Look-ups in named tables: a row name and a column name give one cell, copied from the table.

Nilaba
           Tiket      Taz      Guk    Digam
Sotus     63.198    3.278   77.561   40.735
Sapizom  -50.601    2.202  -18.724    0.255
Dul      -51.812   63.267    9.937   25.637
Roni      61.206   69.017  -18.395   -2.229
Retupa    88.320   33.763   47.044  -10.780
Bado       1.809  -43.556  -32.956  -40.486
Kedese    29.205   37.692  -50.038   -4.670

Digam of Sapizom = 0.255
Taz of Bado = -43.556
Taz of Roni = 69.017
Digam of Roni = -2.229
Guk of Sapizom = -18.724
Tiket of Sotus = 63.198
Digam of Kedese = -4.670
Tiket of Kedese = 29.205
Guk of Bado = -32.956
Taz of Sapizom = 2.202
Guk of Dul = 9.937
Digam of Retupa = -10.780
Digam of Bado = -40.486
Taz of Retupa = 33.763
Tiket of Dul = -51.812
Tiket of Retupa = 88.320
Taz of Sotus = 3.278
Tiket of Sapizom = -50.601
Taz of Dul = 63.267
Which row has the largest Taz? Roni

Table Farak
	Lozil	Runo
Viv	0.1	0.6
Vunan	0.5	0.3
Zop	0.2	0.6
Duk	0.2	0.6
Kam	0.3	0.8
Maposad	0.5	0.3
Zovu	0.1	0.6
Gusaz	0.8	0.3
Mupima	0.8	0.3
Lezapul	0.7	0.2
Vemufa	0.3	0.8
Vumu	0.7	0.2

Kam, Lozil -> 0.3
Lezapul, Lozil -> 0.7
Vunan, Runo -> 0.3
Gusaz, Lozil -> 0.8
Gusaz, Runo -> 0.3
Vemufa, Lozil -> 0.3
Duk, Runo -> 0.6
Kam, Runo -> 0.8
Vumu, Lozil -> 0.7
Viv, Runo -> 0.6
Maposad, Runo -> 0.3
Vemufa, Runo -> 0.8
Zovu, Lozil -> 0.1

Vit =
	Zipen	Silaza	Guli	Buseg	Bop	Tumono	Ladi	Vib	Gep
Tunuguz	7.132	6.477	4.640	3.094	2.105	1.136	5.011	4.804	4.605
Geb	4.350	4.431	2.679	4.927	7.891	7.191	2.335	2.145	7.224
Buvek	4.367	5.737	2.879	4.765	6.421	4.880	3.171	1.478	5.831

Buvek, Guli: 2.879
Tunuguz, Bop: 2.105
Geb, Buseg: 4.927
Tunuguz, Ladi: 5.011
Geb, Vib: 2.145
Buvek, Bop: 6.421
Geb, Bop: 7.891
Tunuguz, Tumono: 1.136
Tunuguz, Silaza: 6.477
Buvek, Ladi: 3.171
Geb, Zipen: 4.350
Row with the largest Vib: Tunuguz

Tusesa:
,Taguv,Bimikid,Dalumov,Vorozab,Matep,Lusoki
Sodugez,194,166,169,134,99,197
Kis,135,183,170,155,143,110
Kebera,154,200,146,226,188,199
Segi,160,218,147,183,193,161
Beka,240,157,158,140,186,49

Kis, Taguv => 135
Kebera, Bimikid => 200
Segi, Bimikid => 218
Kebera, Taguv => 154
Kebera, Lusoki => 199
Sodugez, Matep => 99
Kebera, Vorozab => 226
Kis, Lusoki => 110
Beka, Vorozab => 140
Kebera, Matep => 188
Kebera, Dalumov => 146
Sodugez, Lusoki => 197
Segi, Matep => 193
Sodugez, Taguv => 194
Kis, Bimikid => 183
Segi, Dalumov => 147
Kis, Dalumov => 170
Sodugez, Dalumov => 169
Row with the largest Bimikid: Segi

Kuf
            Geb  Sizasug  Ropanif
Namara   88.171   67.673   22.991
Muvinon  84.766   52.894   21.490
Papo     39.145   19.511   40.353
Vire     27.162   91.235   78.560
Bif      40.796   81.091   72.381
Vutufet  65.618   79.546   82.241
Gire     53.125   79.637   84.382
Viralib  85.482   42.930   86.991
Saf      35.736    9.341   29.398

Viralib, Sizasug: 42.930
Papo, Ropanif: 40.353
Gire, Ropanif: 84.382
Saf, Sizasug: 9.341
Viralib, Ropanif: 86.991
Vutufet, Geb: 65.618
Vutufet, Sizasug: 79.546
Papo, Sizasug: 19.511
Namara, Ropanif: 22.991
Vire, Geb: 27.162
Gire, Geb: 53.125
Muvinon, Sizasug: 52.894
Vutufet, Ropanif: 82.241

Zugabor:
       Lorimiv  Pabezu    Neri   Nufaf     Nin     Niz  Tipate
Rodof   -24.18  -23.78  -59.71   -0.30  -30.61   -1.64   -1.55
Fasi     42.47  -16.03   -2.94  -30.39   -1.60  -16.16  -22.05
Kis      56.16   18.55    3.13  -33.65    9.59  -55.51   64.29

Rodof, Niz -> -1.64
Fasi, Neri -> -2.94
Rodof, Nin -> -30.61
Rodof, Lorimiv -> -24.18
Kis, Nufaf -> -33.65
Kis, Niz -> -55.51
Fasi, Pabezu -> -16.03
Fasi, Niz -> -16.16
Fasi, Nin -> -1.60
Rodof, Nufaf -> -0.30
Kis, Pabezu -> 18.55
Fasi, Nufaf -> -30.39
Rodof, Pabezu -> -23.78
Kis, Lorimiv -> 56.16
Rodof, Neri -> -59.71
Kis, Tipate -> 64.29
Rodof, Tipate -> -1.55
Fasi, Tipate -> -22.05

Mikune:
,Kogo,Dibu,Tatodi,Nomat,Suboge,Zez,Misarug,Forire,Piv,Bik
Fal,-5570,-6199,-5606,-1220,1816,-790,-5378,-5767,2061,-6131
Bulali,-5363,-6061,-4818,2515,-4641,-5990,8737,-5603,-5393,-6168
Pil,-5587,-6234,-5966,-3244,2927,315,-5632,-5889,2774,-6245
Sovuzar,-4782,-6072,-5318,1449,-1075,-4797,2515,-5424,-3059,-6220
Bebo,-5888,-6094,-2089,8629,-4185,-5318,-4239,-5647,-3997,-3956
Mogum,-5108,-6085,-4969,2723,-356,-3979,-1793,-5439,-1683,-6094
Sed,-4394,-6130,-5868,-1595,1491,-3955,1362,-5526,-1881,-6287
Mev,-4980,-6054,-4960,2932,-1910,-5026,2205,-5411,-3425,-6154
Tiv,-5836,-6219,-5427,-1027,731,-73,-5879,-5858,2708,-5904
Boti,-6127,-6132,-2946,3108,-6196,-6300,9754,-6013,-6250,-5682
Ludefik,-4939,-6127,-5531,115,1482,-3116,-2386,-5518,-545,-6217

Boti, Misarug => 9754
Boti, Bik => -5682
Ludefik, Nomat => 115
Ludefik, Misarug => -2386
Sed, Misarug => 1362
Boti, Suboge => -6196

